Below is a small trained network, with its code and all its weights. Each question gives an input and a target symbol and asks what happens when units are switched off, that is, made to give their printed mean instead of their output.

import numpy as np


def w(rows, s, z=0):
    codes = np.array(rows[::2]) - 128.0
    scale = np.full(codes.shape[1], s)
    scale[-1] = z or s
    return codes * scale


def norm(h):
    return h / np.sqrt((h * h).mean(-1, keepdims=True) + 1e-5)


def f(y):
    return np.maximum(y, 0)


def softmax(a):
    e = np.exp(a - a.max(-1, keepdims=True))
    return e / e.sum(-1, keepdims=True)


def log_softmax(a):
    a = a - a.max(-1, keepdims=True)
    return a - np.log(np.exp(a).sum(-1, keepdims=True))


def net(x, mask):
    ids = ['ζλξπστω'.index(c) for c in x.split()]
    T = len(ids)
    res = E[ids] + P[:T]
    r = norm(res)
    for j in range(2):
        rows = slice(4 * j, 4 * j + 4)
        q, k, v = (r @ M[0][rows].T for M in (Q, K, V))
        z = softmax(np.where(np.tri(T) > 0, q @ k.T / 4**0.5, -1e9)) @ v
        o = O[0][rows]
        res = res + np.where(mask[j], z, o[:, -1]) @ o[:, :-1]
    y = f(norm(res) @ A[0][:, :-1].T + A[0][:, -1])
    res = res + np.where(mask[2:10], y, B[0][:, -1]) @ B[0][:, :-1]
    return log_softmax(norm(res)[-1] @ U[:, :-1].T + U[:, -1])


Q, K, V, O, A, B = {}, {}, {}, {}, {}, {}
E = w([
[147,73,169,151,88],'ζ',
[153,182,138,109,93],'λ',
[147,156,147,137,166],'ξ',
[6,149,128,137,158],'π',
[143,115,51,74,134],'σ',
[218,163,45,139,177],'τ',
[129,116,79,97,141],'ω',
],0.021)
P = w([
[189,63,232,8,152],'0',
[166,107,189,55,150],'1',
[167,118,151,90,146],'2',
[165,116,115,110,147],'3',
[158,123,87,121,143],'4',
[150,140,66,133,147],'5',
[145,153,48,149,149],'6',
[140,160,36,167,139],'7',
[114,171,31,189,137],'8',
[92,169,22,236,125],'9',
[168,189,2,177,115],'10',
],0.0079)
Q[0] = w([
[143,245,69,71,162],'h0',
[93,133,150,190,55],'h0',
[116,174,70,96,129],'h0',
[166,187,63,149,185],'h0',
[131,164,38,88,148],'h1',
[120,202,88,155,176],'h1',
[59,91,162,148,154],'h1',
[107,72,135,100,91],'h1',
],0.013)
K[0] = w([
[110,111,53,189,76],'h0',
[122,95,130,101,194],'h0',
[112,132,104,185,121],'h0',
[121,166,72,185,95],'h0',
[127,185,102,201,123],'h1',
[83,193,67,106,116],'h1',
[117,165,179,7,85],'h1',
[145,92,186,102,169],'h1',
],0.014)
V[0] = w([
[158,175,128,232,73],'h0',
[114,165,99,140,183],'h0',
[92,17,36,131,163],'h0',
[89,238,71,68,113],'h0',
[29,204,106,51,129],'h1',
[156,139,254,199,175],'h1',
[144,86,118,34,58],'h1',
[131,176,126,87,78],'h1',
],0.0082)
O[0] = w([
[189,119,77,71,60,61],'h0',
[50,150,153,65,140,172],'h0',
[178,192,255,165,197,71],'h0',
[106,71,227,86,76,254],'h0',
[181,107,114,47,180,67],'h1',
[37,134,75,137,247,69],'h1',
[216,117,53,158,61,169],'h1',
[119,67,127,49,130,171],'h1',
],0.0078,0.0026)
A[0] = w([
[113,169,117,94,91,254],'n0',
[20,183,103,127,90,165],'n1',
[161,170,134,168,175,199],'n2',
[143,71,143,179,173,32],'n3',
[152,100,140,95,152,120],'n4',
[149,40,125,138,133,92],'n5',
[168,81,175,190,103,99],'n6',
[105,45,122,251,90,107],'n7',
],0.014,0.003)
B[0] = w([
[88,141,105,157,149,249],'n0',
[148,71,137,131,192,232],'n1',
[105,128,86,132,96,228],'n2',
[128,55,152,113,90,163],'n3',
[132,154,129,145,91,175],'n4',
[92,142,144,120,105,176],'n5',
[178,155,188,118,133,192],'n6',
[198,135,253,161,101,255],'n7',
],0.014,0.0059)
U = w([
[124,155,129,45,184,2],'ζ',
[180,134,2,224,164,151],'λ',
[159,128,131,113,146,78],'ξ',
[44,14,73,122,15,89],'π',
[157,68,176,207,110,246],'σ',
[85,49,105,146,246,228],'τ',
[22,151,111,210,115,49],'ω',
],0.0076,0.0029)

Each question gives the input, a string of symbols that net reads in full, and the target symbol t.
The units are the heads (4 rows each of Q, K, V and O) and the neurons (one row each of A and B). Each row of codes is followed by its name. A weight is (code - 128) times the scale printed after its matrix; where a second scale follows, it is the last column's (O, A, B and U).
mask holds one flag per unit, heads first, then neurons. A switched-off unit (its flag False) gives its mean, the last column of its rows in O or B, instead of its output. The means were averaged over made-up inputs and are rounded, as every weight is.
A unit's drop is (log p(t) with every unit on - log p(t) with that unit switched off) / (log p(t) with every unit on - log p(t) with every unit switched off).
The circuit of an input: a set's keep is (log p(t) with only the set's units on - log p(t) with every unit switched off) / (log p(t) with every unit on - log p(t) with every unit switched off). Starting from all 10 units, units are removed one at a time, each time the one whose removal leaves the highest keep (on an exact tie, the one counted first), for as long as the keep stays at least 0.8.
circuit, biggest first: the units of the circuit, biggest drop first
top k neurons: the k neurons with the biggest drops, biggest first
heads that matter: for each layer, one digit per head in row order, 1 if its drop is at least 0.15 and else 0, layers parted by /
drop of u: that unit's drop, to one decimal
input ξ λ σ π σ, target ζ: top 3 neurons	n7, n1, n4
input ζ τ λ ζ ζ λ π λ σ λ ξ, target π: circuit, biggest first	h0
input ζ ξ λ λ τ ξ τ ζ ζ λ, target λ: circuit, biggest first	h0, n7
input ξ ω λ τ ξ, target ω: heads that matter	11
input λ σ ζ ζ ζ τ ξ, target ω: top 2 neurons	n2, n7
input λ σ λ π λ, target ζ: heads that matter	01
input λ λ ξ, target π: heads that matter	00
input λ τ λ ω ζ σ τ σ ω σ, target σ: heads that matter	11
input λ ζ λ, target λ: circuit, biggest first	h0, h1
input τ π σ, target ζ: heads that matter	10
input λ ζ λ σ π ω, target ζ: circuit, biggest first	n7, h0, h1
input ζ λ π ω, target ζ: circuit, biggest first	h1, n7, h0, n1
input ζ ζ ζ τ λ, target ω: circuit, biggest first	n0, n7
input ω ζ ζ ω τ λ τ ω, target ω: top 2 neurons	n0, n7
input ζ ζ ω σ ξ π ζ τ ξ σ, target τ: circuit, biggest first	h1
input λ λ ω τ λ, target ω: top 4 neurons	n0, n7, n6, n3
input ξ ω π λ λ τ ξ τ τ ω, target ω: top 4 neurons	n7, n1, n6, n0
input ω τ π ξ, target ζ: heads that matter	01
input ω ξ ξ τ ξ ζ ζ ξ π ξ ξ, target τ: heads that matter	01
input ω ζ ζ ξ, target λ: circuit, biggest first	h0
input σ λ λ, target π: circuit, biggest first	h0, n7
input σ ξ ω, target τ: drop of n5	0.1
input ζ ζ ω, target λ: drop of h0	0.5
input λ ω ξ ω λ λ σ, target π: drop of n3	0.0
input σ λ ζ σ ζ ξ π ξ, target ζ: drop of h0	0.2
